Here is a tiny trained network, its code and every weight. The questions are about switching its units off for an input and a class, where a switched-off unit gives its printed mean instead of its output.

import numpy as np


def w(rows, s, z=0):
    codes = np.array(rows[::2]) - 128.0
    scale = np.full(codes.shape[1], s)
    scale[-1] = z or s
    return codes * scale


def norm(h):
    return h / np.sqrt((h * h).mean(-1, keepdims=True) + 1e-5)


def f(y):
    return y / 2 * (1 + np.tanh(0.7978845608 * (y + 0.044715 * y**3)))


def log_softmax(a):
    a = a - a.max(-1, keepdims=True)
    return a - np.log(np.exp(a).sum(-1, keepdims=True))


def net(x, mask):
    res = np.array(x, float).reshape(1, 6) / 4 @ E
    u = 0
    for l in range(4):
        y = f(norm(res) @ A[l][:, :-1].T + A[l][:, -1])
        res = res + np.where(mask[u : u + 9], y, B[l][:, -1]) @ B[l][:, :-1]
        u += 9
    return log_softmax(norm(res)[-1] @ U[:, :-1].T + U[:, -1])


A, B = {}, {}
E = w([
[164,80,187,151,86,102,190],'x0',
[64,122,139,116,96,42,120],'x1',
[150,143,20,164,144,96,111],'x2',
[156,115,96,102,176,43,88],'x3',
[168,151,165,76,181,104,253],'x4',
[92,126,132,47,26,166,125],'x5',
],0.0017)
A[0] = w([
[160,115,206,120,168,56,208,66],'L0N1',
[205,20,61,193,130,98,56,105],'L0N2',
[115,186,148,91,108,168,207,96],'L0N3',
[52,125,98,131,108,13,153,73],'L0N4',
[195,136,64,221,222,61,129,19],'L0N5',
[143,134,44,139,186,198,93,61],'L0N6',
[166,85,124,137,123,125,109,101],'L0N7',
[100,82,148,171,115,94,3,8],'L0N8',
[187,48,115,147,120,140,104,73],'L0N9',
],0.0033,0.0018)
B[0] = w([
[152,75,111,183,173,24,87,216],'L0N1',
[126,230,145,76,79,90,138,235],'L0N2',
[100,89,101,134,70,90,82,170],'L0N3',
[136,215,46,90,149,124,76,155],'L0N4',
[101,143,213,50,71,198,136,249],'L0N5',
[235,176,129,138,201,131,87,158],'L0N6',
[134,170,158,106,131,122,160,122],'L0N7',
[106,98,122,111,112,71,251,137],'L0N8',
[139,195,157,70,129,120,160,121],'L0N9',
],0.0028,0.0012)
A[1] = w([
[121,117,141,59,111,130,71,126],'L1N1',
[145,168,105,115,134,167,143,6],'L1N2',
[134,121,154,189,92,147,115,151],'L1N3',
[64,80,143,115,30,207,118,73],'L1N4',
[137,138,132,163,118,123,125,119],'L1N5',
[121,115,87,3,132,96,94,42],'L1N6',
[81,149,137,186,30,170,77,105],'L1N7',
[90,82,160,102,82,77,189,14],'L1N8',
[139,127,108,131,154,161,231,49],'L1N9',
],0.0036,0.0016)
B[1] = w([
[110,179,157,181,115,124,224,172],'L1N1',
[169,86,131,108,144,130,93,73],'L1N2',
[79,151,119,94,82,145,175,174],'L1N3',
[34,132,221,5,142,202,132,255],'L1N4',
[117,127,122,96,109,139,147,126],'L1N5',
[69,127,137,196,58,164,168,178],'L1N6',
[44,74,167,21,157,106,168,239],'L1N7',
[185,207,102,197,126,143,82,154],'L1N8',
[122,67,113,48,78,75,88,116],'L1N9',
],0.0024,0.00095)
A[2] = w([
[181,181,65,156,160,207,117,8],'L2N1',
[80,182,59,140,200,194,33,56],'L2N2',
[125,188,115,159,162,198,100,3],'L2N3',
[64,86,164,228,55,157,185,146],'L2N4',
[51,158,51,63,121,46,36,100],'L2N5',
[138,137,117,175,124,143,136,104],'L2N6',
[193,78,228,142,115,231,135,106],'L2N7',
[69,149,146,73,5,242,129,22],'L2N8',
[111,128,169,109,127,122,77,107],'L2N9',
],0.003,0.0011)
B[2] = w([
[196,105,118,88,141,183,41,129],'L2N1',
[205,237,223,170,129,104,93,151],'L2N2',
[182,158,151,85,175,103,81,107],'L2N3',
[124,148,125,148,52,252,95,172],'L2N4',
[133,244,81,215,7,78,235,196],'L2N5',
[141,114,146,90,106,114,101,114],'L2N6',
[100,205,74,110,49,71,90,192],'L2N7',
[53,144,235,35,236,124,152,248],'L2N8',
[141,159,114,71,150,105,172,129],'L2N9',
],0.0022,0.0016)
A[3] = w([
[192,67,4,93,152,203,174,42],'L3N1',
[158,77,127,139,239,51,115,55],'L3N2',
[96,164,61,139,34,29,91,96],'L3N3',
[209,70,236,89,161,127,182,141],'L3N4',
[99,155,116,66,22,198,84,12],'L3N5',
[148,137,157,119,32,64,166,145],'L3N6',
[91,142,106,83,26,206,105,3],'L3N7',
[165,47,206,159,42,181,183,174],'L3N8',
[65,226,83,132,150,152,76,118],'L3N9',
],0.003,0.0014)
B[3] = w([
[65,51,96,95,51,134,103,90],'L3N1',
[26,60,219,95,154,116,142,158],'L3N2',
[147,193,67,211,59,106,219,221],'L3N3',
[74,140,40,195,134,2,151,243],'L3N4',
[144,99,144,83,225,97,153,176],'L3N5',
[143,217,83,162,163,134,157,255],'L3N6',
[130,89,172,113,216,120,149,161],'L3N7',
[96,245,83,158,55,149,114,243],'L3N8',
[154,211,195,112,139,97,152,188],'L3N9',
],0.0027,0.001)
U = w([
[128,177,77,178,57,77,182,162],'0',
[174,15,54,78,93,190,92,95],'1',
[221,188,136,104,191,183,30,142],'2',
[116,89,147,173,83,201,106,51],'3',
[128,7,156,149,215,64,140,130],'4',
[33,127,203,25,114,212,146,153],'5',
[121,48,155,144,105,143,65,9],'6',
],0.011)

Each question gives the input, the list of numbers given to net, and the class t.
The units are the neurons (one row each of A and B). Each row of codes is followed by its name. A weight is (code - 128) times the scale printed after its matrix; where a second scale follows, it is the last column's (A, B and U).
mask holds one flag per neuron, layer by layer. A switched-off neuron (its flag False) gives its mean, the last column of its row in B, instead of its output. The means were averaged over made-up inputs and are rounded, as every weight is.
A unit's drop is (log p(t) with every unit on - log p(t) with that unit switched off) / (log p(t) with every unit on - log p(t) with every unit switched off).
The circuit of an input: a set's keep is (log p(t) with only the set's units on - log p(t) with every unit switched off) / (log p(t) with every unit on - log p(t) with every unit switched off). Starting from the 12 units with the biggest drops (on a tie, the unit counted first), units are removed one at a time, each time the one whose removal leaves the highest keep (on an exact tie, the one counted first), for as long as the keep stays at least 0.8.
units of the circuit, in order: the units of the circuit, biggest drop first
most important unit: the unit with the biggest drop
k most important neurons: the k neurons with the biggest drops, biggest first
top k neurons in layer l: the k neurons of layer l with the biggest drops, biggest first
drop of u: that unit's drop, to one decimal
input [1,-4,1,8,-4,-2], class 0: units of the circuit, in order -> (L0N2; L3N3)
input [-3,-3,0,8,-8,-3], class 0: units of the circuit, in order -> (L2N5)
input [-4,1,2,-8,-3,-3], class 2: units of the circuit, in order -> (L0N6; L2N3)
input [0,0,-8,-3,6,-4], class 4: units of the circuit, in order -> (L0N1; L0N5)
input [1,-1,2,-7,-7,-7], class 5: units of the circuit, in order -> (L1N7; L0N1; L0N2)
input [-3,7,-2,-3,8,4], class 0: 2 most important neurons -> (L0N5; L0N1)
input [4,5,-7,-5,-4,-8], class 3: top 2 neurons in layer 2 -> (L2N4; L2N5)
input [6,-5,-6,8,-4,-6], class 0: units of the circuit, in order -> (L0N2; L3N4)
input [-5,-1,1,-1,4,-2], class 2: 2 most important neurons -> (L0N8; L2N2)
input [-5,1,7,-4,7,-6], class 2: units of the circuit, in order -> (L0N8; L0N6; L2N1)
input [2,-8,3,-2,8,-3], class 4: units of the circuit, in order -> (L0N1; L2N5; L3N4; L3N3)
input [0,-1,1,-6,-7,-8], class 5: top 3 neurons in layer 0 -> (L0N1; L0N5; L0N4)
input [8,1,-8,-8,8,0], class 0: top 2 neurons in layer 3 -> (L3N4; L3N8)
input [3,5,5,-3,-8,8], class 5: most important unit -> L1N4
input [-2,-1,-7,1,5,-1], class 4: 2 most important neurons -> (L0N1; L0N5)
input [-7,0,4,1,3,4], class 2: 2 most important neurons -> (L0N6; L2N1)
input [-3,-1,-5,-1,3,-2], class 4: 3 most important neurons -> (L0N5; L0N1; L1N6)
input [-5,-5,-6,-1,4,-8], class 4: top 3 neurons in layer 0 -> (L0N4; L0N1; L0N2)
input [3,-6,6,-1,-5,-2], class 2: drop of L0N6 -> 0.8
input [0,-4,5,-8,-2,-4], class 2: drop of L0N6 -> 0.7
input [-6,-3,-6,-1,4,-5], class 4: drop of L3N2 -> 0.2
input [1,1,-7,8,-6,0], class 0: most important neuron -> (L0N5)
input [5,3,8,-1,8,-5], class 4: top 2 neurons in layer 2 -> (L2N5; L2N7)
